Here is a tiny trained network, its code and every weight. The questions are about switching its units off for an input and a target symbol, where a switched-off unit gives its printed mean instead of its output.

import numpy as np


def w(rows, s, z=0):
    codes = np.array(rows[::2]) - 128.0
    scale = np.full(codes.shape[1], s)
    scale[-1] = z or s
    return codes * scale


def norm(h):
    return h / np.sqrt((h * h).mean(-1, keepdims=True) + 1e-5)


def f(y):
    return np.maximum(y, 0)


def softmax(a):
    e = np.exp(a - a.max(-1, keepdims=True))
    return e / e.sum(-1, keepdims=True)


def log_softmax(a):
    a = a - a.max(-1, keepdims=True)
    return a - np.log(np.exp(a).sum(-1, keepdims=True))


def net(x, mask):
    ids = ['ΠΣΦγεζθλμω'.index(c) for c in x.split()]
    T = len(ids)
    res = E[ids] + P[:T]
    u = 0
    for l in range(2):
        r = norm(res)
        for j in range(3):
            rows = slice(2 * j, 2 * j + 2)
            q, k, v = (r @ M[l][rows].T for M in (Q, K, V))
            z = softmax(np.where(np.tri(T) > 0, q @ k.T / 2**0.5, -1e9)) @ v
            o = O[l][rows]
            res = res + np.where(mask[u + j], z, o[:, -1]) @ o[:, :-1]
        u += 3
        y = f(norm(res) @ A[l][:, :-1].T + A[l][:, -1])
        res = res + np.where(mask[u : u + 4], y, B[l][:, -1]) @ B[l][:, :-1]
        u += 4
    return log_softmax(norm(res)[-1] @ U[:, :-1].T + U[:, -1])


Q, K, V, O, A, B = {}, {}, {}, {}, {}, {}
E = w([
[123,129,128,57],'Π',
[126,121,131,73],'Σ',
[130,119,140,68],'Φ',
[130,121,143,62],'γ',
[149,106,137,57],'ε',
[175,118,4,220],'ζ',
[83,213,133,119],'θ',
[105,192,173,100],'λ',
[110,190,173,104],'μ',
[137,176,205,91],'ω',
],0.012)
P = w([
[10,65,223,80],'0',
[44,114,210,151],'1',
[110,141,138,13],'2',
[143,141,130,46],'3',
[163,142,124,76],'4',
[177,145,126,103],'5',
[197,142,122,128],'6',
[209,138,130,144],'7',
[221,137,140,168],'8',
],0.012)
Q[0] = w([
[147,229,97,92],'L0H1',
[49,54,92,98],'L0H1',
[64,81,61,150],'L0H2',
[105,4,91,130],'L0H2',
[101,97,113,118],'L0H3',
[140,177,135,101],'L0H3',
],0.036)
K[0] = w([
[177,252,170,92],'L0H1',
[17,61,134,98],'L0H1',
[236,224,62,163],'L0H2',
[248,148,182,161],'L0H2',
[99,114,121,120],'L0H3',
[166,167,160,117],'L0H3',
],0.027)
V[0] = w([
[146,235,122,146],'L0H1',
[146,104,86,119],'L0H1',
[149,186,59,78],'L0H2',
[59,87,143,121],'L0H2',
[139,72,6,127],'L0H3',
[195,84,223,59],'L0H3',
],0.024)
O[0] = w([
[69,228,148,81,168],'L0H1',
[110,44,116,139,115],'L0H1',
[80,184,49,224,53],'L0H2',
[75,115,201,61,251],'L0H2',
[128,56,216,248,82],'L0H3',
[211,52,63,41,236],'L0H3',
],0.013,0.011)
A[0] = w([
[101,105,248,150,146],'L0N1',
[102,132,14,117,22],'L0N2',
[91,123,196,116,2],'L0N3',
[1,98,188,113,67],'L0N4',
],0.038,0.0077)
B[0] = w([
[160,146,28,121,254],'L0N1',
[194,130,184,86,180],'L0N2',
[114,107,242,97,173],'L0N3',
[141,138,254,108,206],'L0N4',
],0.045,0.0091)
Q[1] = w([
[151,168,51,125],'L1H1',
[198,154,91,88],'L1H1',
[92,71,194,151],'L1H2',
[188,2,97,156],'L1H2',
[46,104,173,48],'L1H3',
[153,154,169,221],'L1H3',
],0.036)
K[1] = w([
[76,113,44,159],'L1H1',
[71,130,67,210],'L1H1',
[157,47,159,160],'L1H2',
[87,74,52,240],'L1H2',
[192,187,103,158],'L1H3',
[141,96,207,2],'L1H3',
],0.034)
V[1] = w([
[242,137,110,131],'L1H1',
[83,99,114,75],'L1H1',
[131,73,252,152],'L1H2',
[2,113,145,80],'L1H2',
[148,101,155,189],'L1H3',
[213,181,98,132],'L1H3',
],0.032)
O[1] = w([
[53,105,47,114,253],'L1H1',
[145,120,195,215,93],'L1H1',
[196,175,203,125,149],'L1H2',
[102,250,215,107,86],'L1H2',
[197,203,123,204,101],'L1H3',
[138,120,50,163,193],'L1H3',
],0.022,0.018)
A[1] = w([
[4,49,130,158,251],'L1N1',
[113,210,187,103,119],'L1N2',
[18,116,216,127,22],'L1N3',
[231,191,34,45,62],'L1N4',
],0.032,0.0023)
B[1] = w([
[216,235,156,162,189],'L1N1',
[193,162,202,170,183],'L1N2',
[62,108,22,219,163],'L1N3',
[185,251,196,193,253],'L1N4',
],0.028,0.025)
U = w([
[127,123,126,249,150],'Π',
[84,69,148,169,255],'Σ',
[105,68,130,117,168],'Φ',
[102,86,118,106,144],'γ',
[161,59,124,62,92],'ε',
[170,87,50,149,73],'ζ',
[173,137,200,141,146],'θ',
[58,164,115,123,58],'λ',
[56,165,113,121,86],'μ',
[124,173,119,71,166],'ω',
],0.022,0.0045)

Each question gives the input, a string of symbols that net reads in full, and the target symbol t.
The units are the heads (2 rows each of Q, K, V and O) and the neurons (one row each of A and B). Each row of codes is followed by its name. A weight is (code - 128) times the scale printed after its matrix; where a second scale follows, it is the last column's (O, A, B and U).
mask holds one flag per unit, layer by layer, with each layer's heads first. A switched-off unit (its flag False) gives its mean, the last column of its rows in O or B, instead of its output. The means were averaged over made-up inputs and are rounded, as every weight is.
A unit's drop is (log p(t) with every unit on - log p(t) with that unit switched off) / (log p(t) with every unit on - log p(t) with every unit switched off).
The circuit of an input: a set's keep is (log p(t) with only the set's units on - log p(t) with every unit switched off) / (log p(t) with every unit on - log p(t) with every unit switched off). Starting from the 12 units with the biggest drops (on a tie, the unit counted first), units are removed one at a time, each time the one whose removal leaves the highest keep (on an exact tie, the one counted first), for as long as the keep stays at least 0.8.
circuit, biggest first: the units of the circuit, biggest drop first
top k neurons: the k neurons with the biggest drops, biggest first
k most important neurons of layer l: the k neurons of layer l with the biggest drops, biggest first
input ζ Σ Π Σ ζ Σ ω λ, target ω: circuit, biggest first -> [L0H2; L1H1]
input ζ λ γ Π ζ ζ ζ Σ, target ζ: circuit, biggest first -> [L0H3; L1H2; L0H2]
input θ θ ε ζ ω ζ γ, target ω: circuit, biggest first -> [L0H2; L1H1]
input ζ ε ζ Σ ζ ζ Φ, target ζ: top 2 neurons -> [L0N4; L0N3]
input ε θ ω ε Σ γ, target ε: circuit, biggest first -> [L1N4; L1H3; L0N1]
input θ Σ ζ ω ζ Σ, target ω: circuit, biggest first -> [L1H1; L0H2]
input Σ Σ ε μ, target μ: top 2 neurons -> [L1N3; L0N1]
input μ ζ Φ μ λ ζ ω θ, target ω: circuit, biggest first -> [L0H2; L1H1]
input ζ Φ γ λ ζ θ Σ ζ, target Π: circuit, biggest first -> [L0H2; L0H3]
input Σ λ ε, target λ: top 3 neurons -> [L1N3; L0N1; L0N4]
input Σ ζ θ ζ Φ μ Π θ ω, target ω: 2 most important neurons of layer 0 -> [L0N2; L0N3]
input ζ Φ θ ζ ω ε ω Φ, target ω: top 3 neurons -> [L0N1; L0N2; L1N4]
input Σ Σ Σ ζ ε ω ζ Π, target ω: circuit, biggest first -> [L1H1; L0H2]
input Σ Σ Π, target Σ: top 3 neurons -> [L0N1; L1N4; L1N3]
input Σ ω ε μ Σ λ, target μ: top 3 neurons -> [L1N3; L0N1; L0N4]
input μ ω ζ ζ, target ω: top 2 neurons -> [L0N2; L0N1]
input μ γ Φ, target μ: 3 most important neurons of layer 0 -> [L0N4; L0N1; L0N2]
input ε μ ω, target ω: most important neuron of layer 0 -> [L0N4]
input Π ω ζ ω ζ, target ω: top 2 neurons -> [L0N4; L0N2]
input ε ω Σ ε Σ, target ε: top 3 neurons -> [L1N4; L0N1; L1N2]
input ζ Σ Π ζ ω Φ, target ω: top neuron -> [L0N1]
input Σ ω ζ ζ Π, target ζ: most important neuron of layer 0 -> [L0N4]
input θ ω Σ ε ε Σ, target ε: 2 most important neurons of layer 0 -> [L0N1; L0N4]
input Σ ε ε ε, target ε: top 2 neurons -> [L1N4; L0N1]
input ζ ζ ζ, target Π: top 2 neurons -> [L0N1; L0N3]
input Φ Σ μ, target μ: top 3 neurons -> [L1N3; L0N1; L1N4]
input γ ε Σ Σ ω ε γ, target ω: 3 most important neurons of layer 0 -> [L0N4; L0N3; L0N1]
